Below is a small trained network, with its code and all its weights. Each question gives an input and a class and asks what happens when units are switched off, that is, made to give their printed mean instead of their output.

import numpy as np


def w(rows, s, z=0):
    codes = np.array(rows[::2]) - 128.0
    scale = np.full(codes.shape[1], s)
    scale[-1] = z or s
    return codes * scale


def f(y):
    return np.maximum(y, 0)


def log_softmax(a):
    a = a - a.max(-1, keepdims=True)
    return a - np.log(np.exp(a).sum(-1, keepdims=True))


def net(x, mask):
    res = np.array(x, float).reshape(1, 7) / 4 @ E
    y = f(res @ A[0][:, :-1].T + A[0][:, -1])
    res = res + np.where(mask, y, B[0][:, -1]) @ B[0][:, :-1]
    return log_softmax(res[-1] @ U[:, :-1].T + U[:, -1])


A, B = {}, {}
E = w([
[111,101,145,117,152,134,110],'x0',
[126,46,113,246,112,66,172],'x1',
[187,50,182,28,161,97,177],'x2',
[98,47,70,98,3,155,112],'x3',
[141,141,119,132,110,125,144],'x4',
[44,126,254,109,91,208,216],'x5',
[126,130,123,125,132,127,128],'x6',
],0.0077)
A[0] = w([
[138,188,136,63,118,165,53,70],'neuron 0',
[169,137,254,187,218,168,113,67],'neuron 1',
[5,181,124,188,96,119,55,87],'neuron 2',
[4,139,166,135,134,181,149,89],'neuron 3',
[58,114,179,105,150,185,206,76],'neuron 4',
[119,90,159,197,103,63,151,190],'neuron 5',
[16,147,97,189,126,169,91,89],'neuron 6',
[85,5,83,114,22,180,99,195],'neuron 7',
[102,110,174,169,119,223,220,2],'neuron 8',
[188,194,162,195,193,93,158,137],'neuron 9',
[91,172,141,89,129,163,137,67],'neuron 10',
[110,134,166,230,84,134,33,91],'neuron 11',
[166,11,162,82,139,84,202,231],'neuron 12',
],0.0089,0.0022)
B[0] = w([
[49,72,80,145,185,157,186,203],'neuron 0',
[103,126,127,135,57,178,84,222],'neuron 1',
[113,162,176,63,135,84,125,211],'neuron 2',
[93,146,124,182,110,62,129,216],'neuron 3',
[111,170,67,172,139,63,86,225],'neuron 4',
[2,112,53,83,172,160,180,202],'neuron 5',
[141,195,174,96,167,147,149,201],'neuron 6',
[107,130,180,187,110,157,87,255],'neuron 7',
[182,82,42,184,132,50,80,213],'neuron 8',
[67,122,134,144,64,192,71,223],'neuron 9',
[116,68,46,97,157,135,133,178],'neuron 10',
[148,166,115,85,174,106,167,191],'neuron 11',
[60,182,185,93,148,70,121,240],'neuron 12',
],0.0083,0.009)
U = w([
[166,119,66,159,155,103,51,122],'0',
[129,142,141,129,134,154,114,234],'1',
[89,95,93,124,171,184,176,110],'2',
[133,143,144,121,106,150,89,174],'3',
[143,135,188,160,52,209,40,72],'4',
[143,198,198,80,141,113,157,22],'5',
[144,139,133,135,130,149,118,184],'6',
[255,81,165,151,103,208,180,3],'7',
],0.011,0.0049)

Each question gives the input, the list of numbers given to net, and the class t.
The units are the neurons (one row each of A and B). Each row of codes is followed by its name. A weight is (code - 128) times the scale printed after its matrix; where a second scale follows, it is the last column's (A, B and U).
mask holds one flag per neuron, in row order. A switched-off neuron (its flag False) gives its mean, the last column of its row in B, instead of its output. The means were averaged over made-up inputs and are rounded, as every weight is.
A unit's drop is (log p(t) with every unit on - log p(t) with that unit switched off) / (log p(t) with every unit on - log p(t) with every unit switched off).
The circuit of an input: a set's keep is (log p(t) with only the set's units on - log p(t) with every unit switched off) / (log p(t) with every unit on - log p(t) with every unit switched off). Starting from the 12 units with the biggest drops (on a tie, the unit counted first), units are removed one at a time, each time the one whose removal leaves the highest keep (on an exact tie, the one counted first), for as long as the keep stays at least 0.8.
circuit, biggest first: the units of the circuit, biggest drop first
most important unit: the unit with the biggest drop
k most important neurons: the k neurons with the biggest drops, biggest first
drop of u: that unit's drop, to one decimal
input [8,-8,8,2,-3,-7,1], class 2: most important unit => neuron 0
input [-1,-5,7,-8,1,-5,-2], class 4: circuit, biggest first => (neuron 9; neuron 1)
input [1,-7,7,-2,-8,8,6], class 0: circuit, biggest first => (neuron 4; neuron 8)
input [1,5,-7,-6,-5,4,5], class 5: 2 most important neurons => (neuron 2; neuron 6)
input [-2,-3,-7,-5,0,-4,0], class 5: circuit, biggest first => (neuron 2; neuron 8)
input [-3,-1,-8,4,-3,0,-1], class 5: 3 most important neurons => (neuron 2; neuron 6; neuron 11)
input [1,-8,-6,2,5,4,-6], class 2: 3 most important neurons => (neuron 0; neuron 10; neuron 12)
input [-2,8,-2,-3,5,-5,-3], class 2: circuit, biggest first => (neuron 5; neuron 8)
input [3,-6,4,1,-4,0,2], class 2: circuit, biggest first => (neuron 0; neuron 7)
input [-6,-8,4,-8,-2,7,1], class 2: 3 most important neurons => (neuron 0; neuron 10; neuron 7)
input [1,-5,-8,-1,0,4,2], class 5: circuit, biggest first => (neuron 2; neuron 6)
input [6,-6,5,0,-5,2,3], class 2: 4 most important neurons => (neuron 0; neuron 10; neuron 2; neuron 7)
input [-1,-5,4,-8,-7,1,7], class 4: 3 most important neurons => (neuron 1; neuron 9; neuron 5)
input [-6,6,6,-8,-3,5,5], class 4: circuit, biggest first => (neuron 1)
input [-3,6,4,-8,1,-1,4], class 4: 3 most important neurons => (neuron 9; neuron 1; neuron 0)
input [-3,6,-8,-5,1,5,-6], class 5: 4 most important neurons => (neuron 2; neuron 6; neuron 11; neuron 0)
input [5,6,5,0,3,-3,-1], class 2: 2 most important neurons => (neuron 5; neuron 2)
input [6,-7,6,-3,-2,8,2], class 0: 2 most important neurons => (neuron 4; neuron 8)
input [2,-8,-8,4,2,-2,-3], class 2: drop of neuron 10 => 0.2
input [-7,-2,-1,-8,1,5,-5], class 4: drop of neuron 9 => 0.3
input [2,-5,4,-3,-3,8,-5], class 0: drop of neuron 4 => 0.2
input [-3,3,-7,-8,7,-3,-2], class 4: circuit, biggest first => (neuron 9)
